In the rows, 128 means zero.
Here are made-up objects, facts about them, and rows of numbers that follow some of those facts. Name the object behind each unnamed row.

Some rows with their names:
[139 118 131 122 113 126 147 115 136 125 132 128 131 114 130 133 136 148
 135 144 130 120 132 138 151 137 116 119 123 135 131 124 123 148 126 127
 132 129 164 135 123 146 129 129 117 123 101 137 125 128 128 117 127 143
 124]: plotrer
[137 115 113 109 109 149 145 128 102 120 132 111 143 113 133 119 128 132
 121 146 127 129 155 138 148 127 116 121 119 115 130 133  99 123 121 110
 127 122 160 148 125 136 113 122 108 110  73 151 119 121 124 108 126 140
 112]: zugros
[120 143 125 167 137 157 108 135 171 132  99 129 110 165 122 110 106 132
  86 130 161 107 118 157  57 134 143 139 135 136 129 126 108  88 129 116
 102 148  65 136 120 132 118 123 137  93 153  87 109 171 122 150 149 118
 123]: konar
[112 148 122 127 140 134 128 145 120 132 127 127 126 140 125 139 105 120
 124 102 124 131 120 120  92 115 140 140 139 126 131 128 141 117 131 132
 123 130 111 116 139  98 126 127 135 126 146 117 128 126 134 142 127 120
 120]: bronul
[121 136 133 148 111 149 138 131 131 123 113 123 119 119 123 133 113 108
 140 132 125 117 127 103  85 116 141 126 136 121 154 124 170 130 129 117
 120 130 137 130 138 131 123 135 129 145 147 117 125 125 121 124 141 131
 146]: klufli
[162  81 125 136 114  98  85 122  88 150 154 128 127 116 138  99 196  78
 136 124 149 158 125 141 201 114 132 107 112 139  92 129 121 142 125 166
 128 116  71 119 126 186 142 135 139 159 249 137 112  85 143 115 111 110
 157]: pluklal
[124 151 142 130 132  77 127 137 127 128 117 135 126 141 127 132 121 147
 129 130 145 131 124 130 110 125 128 131 142 137 140 127 148 130 130 123
  98 132 110 121 118 124 140 141 137 107 119 124 120 129 122 147 129 127
 132]: kibik
[127  82 128 110 159 105  82 129 113 131 147 131 139 122 144  91 186 109
 127 122 133 157  94 147 216 141 129 122  97 117  88 135  75 144 124 171
 124 110  66 113 112 190 156 134 145 140 195 128 134 106 130 110 113 103
 128]: trozes
[124 137 112 112 125 159 133 147  84 131 119 108 136 124 128 122 109 110
 115 120 119 138 146 115 112 122 129 134 131 108 120 133 126 105 124 113
 121 125 129 139 136 108 111 116 119 108 108 143 117 112 127 128 128 126
 119]: varus
[147 137 116 102 109  86 140 121 142 123 124 125 130 122 130 134 155 162
 124 141 137 143 147 118 158 141 122 118 120 122 124 123 126 149 131 143
 150 128 195 130 110 136 136 129 117 102  82 126 143 135 115 107 138 129
 126]: skozor
[126  84 127 128 130  99  77 123 105 129 147 133 137 114 140 100 186  92
 135 131 133 147 106 143 205 124 131 117 106 124 102 138  95 141 128 157
 118 109  62 121 117 192 150 135 143 158 207 130 135 105 131 111 122 109
 146]: dolim
[109 142  99 125 112 152 125 153  77 132 129 113 136 128 125 137  88 101
 116 107 118 125 141 123  89  96 137 141 139 124 130 141 123  92 127 103
 108 122 103 134 145  94 100 112 121 125 126 144 120 120 140 141 121 129
 121]: tremel
[143 119 130 130 108 121 141 115 133 122 136 133 129 117 130 136 137 147
 129 147 125 119 135 148 150 132 114 118 128 137 132 127 114 144 125 116
 129 128 154 137 127 141 125 133 121 130  91 142 126 131 132 118 126 140
 134]: pigrufer
[112 134 153 121 166 105 100 128 155 117 144 127 130 172 124 120  97 113
 161 117 138 118 131  87  77 110 135 139 135 127 133 124 172 102 132 124
 144 130 124 128 127  54 136 118 124 157 156 134 134 137 126 168 112 139
 109]: riflas
[151 115 166 125 175 110 111 109 143 105 177 139 123 162 126 115 143 140
 142 171 131 133 149 129 146 119 115 119 119 127 122 128  87 126 125  92
 158 121 140 147 117  81 138 145 127 156  53 167 137 141 120 133 114 141
 116]: pogom
[125 125 163 121 160 108 102 121 149 116 143 131 132 165 125 116 112 118
 159 134 132 126 136  94  97 123 124 133 130 125 132 125 157 105 129 111
 146 125 131 137 125  64 137 121 125 150 122 151 134 136 118 162 116 138
 119]: bredran
[109 144 126 136 129 156 134 142 129 128 124 123 122 132 124 137  98 108
 136 103 124 122 117 113  75 114 146 138 139 121 148 126 161 119 128 127
 119 131 117 120 140 110 126 129 131 138 166 109 122 123 129 136 131 127
 128]: trepum
[171 117 135 126 101 118 154 112 128 146 134 124 120 115 127 129 141 138
 144 129 145 124 159 131 149 132 117 110 133 154 124 118 165 145 123 142
 137 139 171 133 132 149 119 125 111 125 152 139 100 108 140 123 117 149
 139]: stibes

Facts:
ω: points at; χ: is directly part of; δ: is of sort; α: refers to
platrus ω: trare
skiskedol ω: trare
bistal ω: trare
fola ω: pluklal
lober ω: trozes
felel ω: trustek
plotrer ω: klenik
trare ω: ploku
klufli ω: vidrozal
maste ω: vidrozal
rotek ω: bredran
riflas ω: pogom
brada ω: skopem
nipor ω: pogom
trapo ω: lofos
dokal ω: pogom
tiski ω: trozes
trepum ω: fligir
vutatri ω: dreplo
klugi ω: trare
skopem ω: fuzok
dribok ω: trare
konar ω: ploku
ruskis ω: lisadis
stigra ω: pluklal
varus ω: sotri
bredran ω: pogom
sotri ω: felel
stibes ω: pluklal
plifon ω: fligir
dekem ω: plosus
gukur ω: dolim
flemul ω: skopem
mitrar ω: plosus
ladina ω: pogom
stokluzon ω: ploku
stabrek ω: varim
zakun ω: pogom
{skozor, pogom, klamir, skigor, klimugrom, guso, brustar, tubrus, drimi} χ fligir
{gruflugur, trare, brenak, vutatri, radil, segek, ladina, stabrek, vonem, klofu} χ ploku
{dreplo, klufli, luklun, dokal, mitrar} χ trotok
{dulen, kivi, maste, fufel, lipam, stepes, podri, kograflar, zakun} χ trustek
{platrus, sani, pludri, truplun, klorik, skupom} χ dolim
{skiskedol, druklodran, lober, kigur, goske, nuflil, dribok, sotri, flisten} χ lofos
{siga, pigrufer, dreskis, plotrer, gurir, flotonik, trala} χ trozes
{gribuk, grukor, statubre, kibik, brifo, duklir, skopem, konar, stidras, putran, kofliskun, gukur} χ fluvik
{bistal, grifol, vofem, klenik, trapo, stiner, kagol, klugi, fugror, plifon, sestas, flemul} χ miplakir
{fola, varim, trepum, meklos} χ vemo
{bronul, fuzok, flikur, migro, relel} χ pluklal
{grapla, gepus, truflem, grupus, zugros, pleflobal, grakur, stigra, varus, tremel, kinos, medres, lisadis} χ vidrozal
{zolor, gube, bredran, dekem, biski, bobrom, nagrom} χ plosus
{felel, koplok, riflas, nipor, tiski, gribrun, gifler, briduk, boklenen, stibes, taplevas} χ bruragras
{paplodri, rotek, brada, graklak, ruskis, stokluzon} χ brode
{skozor, gruflugur, dreplo, dulen, pogom, pigrufer, lober, grapla, grifol, gepus, zolor, plotrer, koplok, maste, statubre, nuflil, truflem, varim, rotek, luklun, zugros, klimugrom, brenak, klenik, nipor, stiner, pleflobal, gribrun, guso, lipam, vutatri, klugi, grakur, ruskis, stigra, boklenen, sotri, putran, fugror, stibes, plifon, meklos, dekem, kofliskun, flemul, bobrom, ladina, nagrom, stabrek, vonem} δ a
{platrus, siga, gribuk, bistal, fola, klamir, fuzok, trare, sani, kivi, kigur, klufli, paplodri, kibik, vofem, klorik, dokal, fufel, tiski, dribok, brustar, varus, stepes, bredran, stidras, briduk, podri, kinos, segek, gukur, medres, drimi, mitrar, stokluzon, lisadis, klofu, skupom, zakun} δ c
{skiskedol, druklodran, dreskis, bronul, grukor, felel, goske, flikur, grupus, riflas, skigor, brada, gurir, brifo, pludri, truplun, duklir, migro, trapo, gube, graklak, trepum, kagol, gifler, skopem, konar, radil, tubrus, tremel, sestas, flisten, taplevas, relel, flotonik, biski, trala, kograflar} δ b
skozor α: pludri, kivi, gribuk, tiski, dekem
fola α: trepum, ladina
dreskis α: stiner, statubre
klamir α: stibes, platrus
gepus α: stiner, miplakir
fuzok α: pigrufer, kagol
trustek α: truflem
nuflil α: klufli, ladina, dreplo
fligir α: flikur, tremel, klugi, bobrom, brode
varim α: segek, dreplo, zakun
grupus α: migro
skigor α: lober, flisten, pogom
brifo α: klimugrom, flotonik, klorik, paplodri
brenak α: pludri, flemul, felel
gube α: klufli, radil, gribuk, zolor
pleflobal α: gribrun, pluklal
vutatri α: boklenen, goske
grakur α: pludri, trotok, podri, mitrar
stepes α: konar, segek, drimi, kograflar, graklak
stidras α: nipor, maste
fugror α: klufli, skopem, maste
kinos α: statubre, tiski, relel, zakun
meklos α: ruskis, zolor
kofliskun α: truplun, gifler
gukur α: konar, lober, flemul, truplun
sestas α: tremel, plifon
trozes α: ploku, migro, lofos, gifler
trala α: grukor
nagrom α: graklak
klofu α: bruragras, gribuk

Name these rows:
No name comes twice in this set of rows, the named rows included.
[135  87 125 127 137  87  79 124 100 131 150 135 139 120 142 102 192  96
 129 133 137 159 107 146 218 122 127 117 110 122 102 133  84 141 125 163
 127 108  66 115 120 176 156 139 147 154 197 134 137 105 130 109 120 100
 141]  trustek
[138 120 127 131  96 118 143 113 136 118 129 129 129 114 129 136 137 137
 141 148 131 114 135 136 140 124 121 114 126 133 144 124 134 145 126 121
 132 129 167 139 126 151 125 130 118 135 106 133 126 127 125 112 134 144
 138]  ruskis
[ 93 140 129 113 143 125 141 137 137 116 111 129 142 116 132 137 106 144
 135 118 106 120 101 121 120 143 126 142 125 119 137 134 139 138 130 134
 107 124 125 117 124 133 136 122 131 118 100 118 142 136 122 134 132 128
 117]  fuzok
[139 133  97  83 103 118 137 133 104 122 128 106 141 119 132 120 140 149
 111 139 132 146 164 119 166 135 119 120 109 110 112 135 101 129 127 128
 139 123 185 145 114 133 113 111 104  85  68 147 130 126 121 102 132 136
 111]  grakur
[148 124 133 128 122 121 143 117 125 125 141 134 131 123 129 137 146 151
 124 148 127 132 139 149 158 130 114 120 130 132 133 125 103 144 125 120
 137 126 157 132 127 135 131 140 125 130  80 143 128 125 128 114 129 133
 126]  sotri
[115 153 116 118 142 122 134 145 124 132 122 124 129 142 126 138 110 127
 120  98 129 139 121 109  99 124 143 141 140 116 135 125 147 120 132 141
 132 131 129 114 132  95 135 127 133 117 144 111 135 125 125 135 130 116
 116]  dreskis
[119  81  90 107 106 143  80 146  50 120 142 101 153 108 145  83 169  64
 119 132 130 158 133 134 193 105 135 118  96  92  92 149  64 111 120 132
 106  99  70 143 125 180 119 115 122 132 167 151 121  93 126  91 119 111
 128]  vidrozal
[142 108 158 113 144 101 115 105 167 107 151 130 135 147 129 116 132 138
 171 155 142 113 147 114 133 125 112 117 121 133 129 125 140 123 126 119
 151 127 166 147 117 102 136 123 112 149 105 155 132 139 119 139 114 156
 116]  rotek
[126  82 123 127 123  94  78 119 114 127 137 130 138 113 141  99 185  89
 142 133 140 142 103 138 196 123 132 117 101 128 102 137 105 140 127 161
 116 111  69 122 116 199 145 129 137 156 218 126 132 109 130 112 120 114
 145]  vemo
[142 133 122 126  83  97 138 114 139 119 129 125 120 111 125 131 141 146
 132 148 132 124 148 121 136 130 125 115 116 134 128 130 132 150 133 125
 137 130 177 136 117 155 117 128 115 124 102 132 132 135 123 112 134 145
 143]  dekem

The same objects again, as new rows of numbers:
Named rows:
[131 110 148 133 128 109 101 100 132 113 146 131  82  81 165 131 113 125
 139 152 156 183 111 144  87 125  90 154 147]: plifon
[118 102 133 121 129 131 117 158 122 100 126 126 108  76 156 135 132 128
 111 147 145 156 122 153  80 152 120 170 155]: stibes
[156 116 131 123 122 127 112 128 122 112 126 127 112 106 137 134 114 129
 133 141 144 132 115 140 106 135 103 130 133]: gribrun
[145 109 134 142 104 111  92 121 133 123 163 143  71  77 171 136 110 121
 146 153 153 163  81 149  85 125 104 132 140]: stiner
[107 114 110 122 103 107 125 208 146 122 115 109 141 104 165 114  96 112
 127 123 159 158 121 151 133 153  96 104 135]: grakur
[143 113 104 139 124 119  86 106 149  84  59 107 101  97 135 142 120 120
 121 141 136  99 153  93 127 143  98 134 136]: ladina
[156 118 125 122 115 124  99 122 126 116 142 128 122  79 157 126 109 133
 137 132 136 139 123 157 104 148 106 108 145]: nagrom
[153 116 131 124 121 127 113 134 128 110 124 123 113 106 137 133 115 127
 132 140 145 135 112 139 106 134 103 127 132]: dulen
[130 135 132 152 116 109 105 101 126 123 155 151  75 128 168 106 135 139
 142 148 162 159 126 104  94 111 116 134 172]: kagol
[142 146 121 144 117 126 117 127 122 118 132 138 107 154 151 109 136 144
 133 138 149 114 121 104 107 126 127 130 160]: taplevas
[141 144 117 136 118 124 118 128 125 122 145 128 117 149 153 106 137 147
 138 134 147 113 148 110 104 126 119 129 164]: truplun
[ 58 115 127 131 119 129 102 106  93 103 180  89 106 171 153 123 148 116
 132 124 137 128 108 198 126 114 128 123 139]: stokluzon
[ 85 163 138 139 144 120 109  98  96 103 144 123 111 117  98 118 135 120
 111 126 136 169 109 135 120 132 128 131 137]: klufli
[101 154 119 133 129 119 110 127  90 120 175 117 110 124 100 122 137 121
 124 131 135 135 120 140 108 124 127 126 132]: siga
[108 155 118 135 123 121 103 119  92 120 181 118 109 122 102 124 137 124
 125 129 132 144 113 144 107 125 127 125 136]: segek
[ 86 162  95 134  94 109 119 190 124 118 163  90 134 133 101 115 131 110
 117 117 148 203 113 138 131 130 117 117 137]: medres
[ 99 147 124 128 165 124 114 146  17 117 128 144 112 182  94 125 122 128
 106 129 130  79 108 146 130 138 131 139 132]: gribuk
[164 131 133 126 119 142 129 105 175 116 156 120 134  76 119 118 140 129
 144 137 137  66 143 114  98 128 127  91 119]: lofos

Name these rows:
No name comes twice in this set of rows, the named rows included.
[ 77 164  98 134  97 109 120 190 124 117 163  88 133 131 104 115 132 111
 114 118 147 209 113 139 126 133 118 126 139]  varus
[131 157 127 148 118 126 117 118 137 110 129 128 110 149 156 107 137 144
 130 134 146 132 120 106 105 133 127 143 161]  trepum
[ 47 102 139 138 123 111  91  78  90 107 199 105  75 148 172 121 147 113
 141 135 150 175 108 200 114  98 116 130 152]  bistal
[144 103 144 130 123 109 101 106 126 116 145 139  80  81 153 132 113 123
 142 152 158 177 116 138  94 119  92 136 146]  grifol
[118 138 137 153 121 109 107  98 131 119 152 144  75 128 175 106 136 140
 141 148 162 165 123 108  91 115 115 149 172]  trapo
[140 131 140 132 127 140 131 110 180 113 144 114 129  82 135 118 139 125
 141 137 140  54 135 119  97 133 128 106 114]  trotok
[100 114 109 121  91 122 129 223 160  98 111  95 132  83 153 126 126 116
 104 132 158 227 116 151 102 158 111 158 156]  stigra
[165 132 134 128 116 143 131 112 172 118 152 128 131  75 117 119 138 125
 144 138 139  66 133 110 100 127 131  83 114]  plosus
[140 108 101 136 127 117  88 115 145  89  68 104 101 102 140 142 120 120
 124 144 138  77 158  97 121 141  96 143 135]  nipor
[143 121 133 122 130 125 114 129 131 112 129 112 118 104 150 130 114 132
 133 139 143 133 122 147  97 140  96 149 136]  lober
[175 115 117 101 144 131 101 135  52 118 126 132 138 137 144 131 100 153
 127 130 123  95 150 171 110 155  96 132 155]  kofliskun

Now the same objects, written a new way:
Some rows with their names:
[141 121 108 143 122 105 134 124 136 120 141 112 132 140 126 113 134 135
 128 108 137 137 132 137 120 154 125 122 127 106 149 119 126 139 126 129
 151 136 133 132  98 126 128 150 106 129 141 110 146 127 126 119 131 141
 135]: segek
[124 136 100 101 135 115 126 123 124 124 128 124 141 129 141 116 148 131
 131 118 122 108 102 117 149 130 151  99 144 138 120 147 123 114 151 142
 126 136 129 149 111 120 123 135 127 128 132 134 110 114 118 133 134 132
 137]: gifler
[122 126 132 121 126 135 123 119 131 125 117 125 122 132 131 134 113 104
 102 137 129 122 140 124 125 117 126 130 128 137 110 141 125 123 139 126
 117 133 130 127 146 125 125 123 136 137 122 124 131 127 125 134 139 119
 123]: vonem
[135 136 127 113 148 123 124 129 130 128 129 133 128 123 142 127 140 125
 140 112 120 117 112 117 143 117 149 110 130 132 119 134 130 111 125 141
 123 137 124 133 129 121 117 122 135 117 130 136 119 120 119 134 133 122
 122]: tubrus
[138 126 162 135 114 142 125 134 132 113 124 111 123 130 126 145 110  89
  95 119 125 134 147 130 124 110 121 124 139 133  95 123 116 127 136 138
 124 144 119 124 164 117 123 130 140 140 129 115 141 127 136 144 145 125
 125]: fugror
[165 118 110 165 150 124 129 141 129 138 115 145 118 135 131 113 125 108
 139  94 144 135 150 138 104 134 156 148 110  99 123 116 124 133  91 129
 144 147 111 151 105 118 103 144 104 135 124 120 166 163 139 108 142 135
 145]: fuzok
[131 130 137 162 151 146 123 107 119 185 145 176 149  91  95 117 115 234
 186 132 146 142 135 159 117 169 129 186  84 126 162 126 136 173  59  93
 153 104 132 126  79 198 120  85  93  89 106 138 121 163 152  59  95 142
 161]: varus
[119 128 156 128 106 130 107 121 128 125 130  99 130 140 114 151 136 136
  94 141 127 117 155 118 148 132 123 143 118 124 116 121  96 144 130 122
 121 123 146 135 179 153 147 135 137 128 117 124 113 108 125 117 142 134
 108]: ladina
[120 114  97 156 100 166 150 170 109 150 132 163 128 128 110 124 113 103
 129 201 133 149  97 138  95 132  91 135 146 117 103 125 143 153 150 135
 140 129  77 155  91  99 141 141 132 169 119 161 112 162 171 150 111 144
 171]: trozes
[130 120 109 106 130 122 115 124 139 106 111 128 108 143 149 136 100  78
  99 129 128 131 132 112 107 106 141 107 141 130 113 132 135  97 163 145
 112 149 118 114 127 108 113 136 142 154 138 116 151 142 127 155 146 113
 111]: klenik
[121 125 137 138 121 122 145 126 111 122 114 102 121 148 121 122 146  74
  93 146 123 102 150 137 149 100 109 141 119 130 120 152 114 140 146 111
 121 116 141 153 177 103 145 135 134 131 116 130 113  82  97 141 151 121
 110]: plifon
[129 119 123 134 109 121 123 119 122 110 130  95 122 146 130 132 124 104
  97 142 130 121 135 128 128 115 122 115 139 125 108 135 114 129 164 137
 124 132 132 133 152 121 124 139 137 144 133 116 129 106 117 139 148 124
 113]: statubre
[111 128 138  98 120 125 127 119 132 115 112 125 121 130 137 139 113 116
  98 132 127 132 132 104 139 112 122 132 128 146 137 126 120 118 137 132
 112 117 147 110 149 121 129 119 140 134 137 122 131 128 117 138 126 118
 111]: plotrer
[113 129 145 112 124 130 132 118 129 120 117 119 130 127 126 136 118 105
 101 136 122 120 145 124 137 116 114 133 126 145 119 140 125 122 138 121
 119 126 142 122 155 127 138 123 136 129 124 128 125 117 120 138 132 123
 118]: stabrek
[132 111 107 118 114 127 104 105 128 104 133 124 103 147 141 138  84 137
 105 146 143 148 112 102 108 112 143 101 149 121 127 115 115 118 156 162
 117 142 130 107 100 128  89 119 135 148 155 105 148 149 133 133 133 107
 113]: dreplo
[142 123 108 149 125 108 138 125 128 121 135 111 127 142 128 111 135 129
 142 102 138 135 132 145 116 142 128 131 128 109 154 113 129 135 125 122
 149 127 133 129 110 119 125 143 112 126 142 109 147 123 118 119 127 134
 131]: podri
[148 133 127 138 127 126 153 142 132 132 124 127 149 124 131 112 128 124
 139  82 126 143 139 145 116 146 127 135 135 126 136 114 138 130 110 129
 152 130 124 129 110 107 123 145 110 139 139 107 158 150 137 120 122 145
 163]: stepes
[151 126 141 160 126 121 143 136 131 122 140 118 128 130 126 123 130 121
 142  87 131 152 139 146 109 138 120 132 130 109 139 100 134 133 105 128
 149 132 124 120 122 114 124 137 113 127 142 109 162 136 131 123 127 135
 136]: klofu

Rows to name:
No name comes twice in this set of rows, the named rows included.
[116 142 117 117 166 148 108  98 108 169 138 185 128 103 124 119 124 243
 203 154 128 127  88 123 131 125 168 139 109 143 163 130 157 129  98 112
 120  90 134 105  90 184  98  68 126  84 119 149 106 143 128  86  93 100
 122]  tremel
[114 128 145  95 111 136 134 129 125 112 107 135 111 136 139 134 106 106
  92 133 128 143 128  89 139  99 114 130 137 140 138 114 116 126 133 142
 112 116 143 114 146  92 122 123 139 134 145 121 139 143 122 147 118 115
 122]  vutatri
[126 121 117 126 135 127 128 116 115 124 108 123 111 144 135 124 127 102
 112 145 127 115 138 125 126  97 132 133 119 130 128 141 135 120 149 114
 113 111 138 128 151 122 118 124 136 134 122 123 131 111 106 131 145 106
 106]  bobrom
[140 140 144 150 138 157 126 112 115 171 148 178 150  89 110 121  96 250
 199 113 136 172 118 151  99 162 137 161 114 138 173  92 154 156  67 111
 153  94 129  94  75 179 101  80  97 106 129 114 147 183 156  71  83 130
 161]  kinos
[138 134 124 120 109 113 170 143 127 116 119 113 145 133 136 103 137  98
 117  80 123 145 131 129 133 136 101 125 152 134 154 115 132 131 124 132
 154 121 137 132 118  69 134 157 113 137 157 103 149 127 115 144 118 148
 157]  gukur
[129 143 147 110 137 125 121 145 126 129 121 118 131 130 136 132 172 128
 131 106 113 108 130 109 166 123 152 129 122 137 120 126 115 122 112 129
 120 121 137 149 171 126 143 138 136 111 120 142 106 105 113 130 133 131
 119]  riflas
[125 123 115 134  94 127 128 130  97 132 117  89 140 159 123 118 151 111
  81 153 127 109 141 121 151 115 125 143 135 125 113 137  90 157 153 129
 133 118 139 180 162 111 132 158 128 155 124 116 109 103 108 124 153 141
 137]  flemul
[112 112 100 144 113 144 127 156 136 128 140 158 110 130 121 139 106 102
 139 199 134 148  98 138  85 132  98 115 141 113 121 121 161 120 164 130
 120 139  92 116  96 128 146 137 144 158 122 163 124 154 168 160 110 128
 128]  dolim
[141 148 127 103 138 137 136 140 114 136 123 132 148 115 141 119 145 130
 141 102 112 119 109 122 140 120 151 109 149 152 112 134 138 112 128 138
 125 131 120 141 126 108 115 126 131 128 133 127 121 129 121 135 126 129
 154]  skigor
[125 133 126 140 155 142 118 103 131 166 141 188 137  95 111 120  97 237
 192 126 148 156 123 138 105 167 140 161  98 127 175 111 150 150  72 106
 140 104 133  96  64 187 108  84  99  97 122 132 141 182 155  71  86 129
 146]  medres

